Here is a tiny trained network, its code and every weight. The questions are about switching its units off for an input and a class, where a switched-off unit gives its printed mean instead of its output.

import numpy as np


def w(rows, s, z=0):
    codes = np.array(rows[::2]) - 128.0
    scale = np.full(codes.shape[1], s)
    scale[-1] = z or s
    return codes * scale


def f(y):
    return np.maximum(y, 0)


def log_softmax(a):
    a = a - a.max(-1, keepdims=True)
    return a - np.log(np.exp(a).sum(-1, keepdims=True))


def net(x, mask):
    res = np.array(x, float).reshape(1, 5) / 4 @ E
    y = f(res @ A[0][:, :-1].T + A[0][:, -1])
    res = res + np.where(mask, y, B[0][:, -1]) @ B[0][:, :-1]
    return log_softmax(res[-1] @ U[:, :-1].T + U[:, -1])


A, B = {}, {}
E = w([
[23,214,101,99,227,2,54,252,62,61],'x0',
[140,234,108,32,58,28,239,44,172,30],'x1',
[243,70,33,205,180,140,234,207,53,10],'x2',
[21,58,227,200,24,141,181,249,254,6],'x3',
[207,233,243,142,74,209,42,127,15,36],'x4',
],0.0048)
A[0] = w([
[187,229,228,113,100,190,50,87,35,88,94],'n1',
[206,162,41,54,225,113,90,29,22,236,27],'n2',
[119,62,124,187,188,170,49,181,81,203,65],'n3',
[147,213,89,27,99,37,215,36,120,72,49],'n4',
[64,44,35,102,180,67,183,117,205,211,75],'n5',
[63,181,182,53,128,114,53,52,130,228,85],'n6',
[115,171,106,76,70,63,217,114,176,37,83],'n7',
[209,155,54,52,219,111,86,42,28,222,25],'n8',
[241,51,137,154,39,253,212,11,175,193,124],'n9',
[45,181,181,48,107,111,43,72,152,211,14],'n10',
[67,56,38,105,182,65,175,95,189,216,45],'n11',
[205,106,49,174,181,125,198,175,61,46,14],'n12',
[25,159,215,87,62,115,64,107,205,176,68],'n13',
[86,48,176,210,129,181,83,213,156,140,151],'n14',
[216,110,52,172,186,126,202,173,60,50,8],'n15',
[67,54,33,100,173,69,194,120,198,205,76],'n16',
[38,187,116,112,204,32,65,222,74,77,48],'n17',
[48,199,75,99,212,23,73,220,66,83,19],'n18',
[126,57,126,195,204,181,49,164,92,215,29],'n19',
[122,56,124,206,193,180,46,194,94,196,50],'n20',
],0.005,0.0019)
B[0] = w([
[209,222,175,165,81,222,24,202,25,38,224],'n1',
[26,24,226,80,62,84,240,224,193,14,244],'n2',
[187,216,186,32,160,65,143,47,207,158,183],'n3',
[227,252,208,44,240,54,110,26,221,212,217],'n4',
[192,230,183,166,76,203,24,196,26,44,203],'n5',
[203,60,30,227,193,227,216,188,170,202,206],'n6',
[157,186,219,32,187,51,176,62,229,137,206],'n7',
[32,30,214,86,63,94,230,222,187,11,234],'n8',
[20,56,4,50,2,54,12,6,16,196,255],'n9',
[225,69,15,219,202,235,210,175,190,222,198],'n10',
[210,229,166,177,84,218,36,200,33,54,196],'n11',
[220,68,18,214,170,222,203,154,201,223,193],'n12',
[190,32,48,220,164,224,226,210,198,186,204],'n13',
[108,149,207,38,118,48,186,88,222,94,195],'n14',
[224,81,15,218,178,228,206,148,195,226,194],'n15',
[198,225,195,152,89,197,20,193,28,48,201],'n16',
[70,51,3,77,9,119,83,59,68,186,224],'n17',
[73,74,7,64,7,106,49,30,54,195,225],'n18',
[201,226,189,25,176,66,124,33,213,175,184],'n19',
[190,214,194,19,166,59,145,36,218,159,185],'n20',
],0.0046,0.0076)
U = w([
[235,42,10,244,234,241,228,185,209,248,52],'0',
[202,246,241,17,232,10,119,5,237,203,47],'1',
[17,27,9,76,7,73,16,17,22,217,93],'2',
[218,239,232,198,95,236,11,232,12,14,77],'3',
[11,3,243,121,69,66,242,241,239,11,222],'4',
[50,114,180,207,231,71,131,102,50,167,254],'5',
],0.0054,0.0043)

Each question gives the input, the list of numbers given to net, and the class t.
The units are the neurons (one row each of A and B). Each row of codes is followed by its name. A weight is (code - 128) times the scale printed after its matrix; where a second scale follows, it is the last column's (A, B and U).
mask holds one flag per neuron, in row order. A switched-off neuron (its flag False) gives its mean, the last column of its row in B, instead of its output. The means were averaged over made-up inputs and are rounded, as every weight is.
A unit's drop is (log p(t) with every unit on - log p(t) with that unit switched off) / (log p(t) with every unit on - log p(t) with every unit switched off).
The circuit of an input: a set's keep is (log p(t) with only the set's units on - log p(t) with every unit switched off) / (log p(t) with every unit on - log p(t) with every unit switched off). Starting from the 12 units with the biggest drops (on a tie, the unit counted first), units are removed one at a time, each time the one whose removal leaves the highest keep (on an exact tie, the one counted first), for as long as the keep stays at least 0.8.
circuit, biggest first: the units of the circuit, biggest drop first
unit that matters most: the unit with the biggest drop
k most important neurons: the k neurons with the biggest drops, biggest first
drop when u is switched off: that unit's drop, to one decimal
input [-5,-5,0,-7,4], class 4: circuit, biggest first -> n2, n8
input [4,-7,-5,-6,-2], class 1: circuit, biggest first -> n19
input [-5,5,-7,-5,4], class 0: circuit, biggest first -> n6, n10
input [1,-2,-5,4,-6], class 3: circuit, biggest first -> n5, n16
input [4,6,3,6,-2], class 1: circuit, biggest first -> n7, n2
input [1,-5,-7,5,-4], class 0: 2 most important neurons -> n13, n10
input [-8,-8,-7,4,1], class 1: 2 most important neurons -> n14, n19
input [-1,-7,-6,1,-6], class 1: 4 most important neurons -> n19, n20, n3, n14
input [-1,-6,-5,-5,5], class 1: 3 most important neurons -> n19, n3, n20
input [-2,-3,-7,0,-8], class 3: 3 most important neurons -> n5, n16, n11
input [5,0,-4,-6,-3], class 4: 3 most important neurons -> n2, n8, n9
input [0,2,4,-8,-6], class 4: 3 most important neurons -> n2, n8, n1
input [4,3,0,-3,2], class 2: 2 most important neurons -> n18, n17
input [-6,4,1,-6,-3], class 2: 2 most important neurons -> n9, n14
input [8,-1,-8,-4,-2], class 0: circuit, biggest first -> n10
input [-7,3,7,6,1], class 0: 3 most important neurons -> n15, n12, n18
input [-3,1,5,4,-8], class 3: drop when n5 is switched off -> 0.1
input [-8,7,-8,3,5], class 0: drop when n10 is switched off -> 0.3
input [6,3,4,-7,-1], class 4: drop when n9 is switched off -> 0.5
input [-6,-2,-7,-5,1], class 0: unit that matters most -> n6
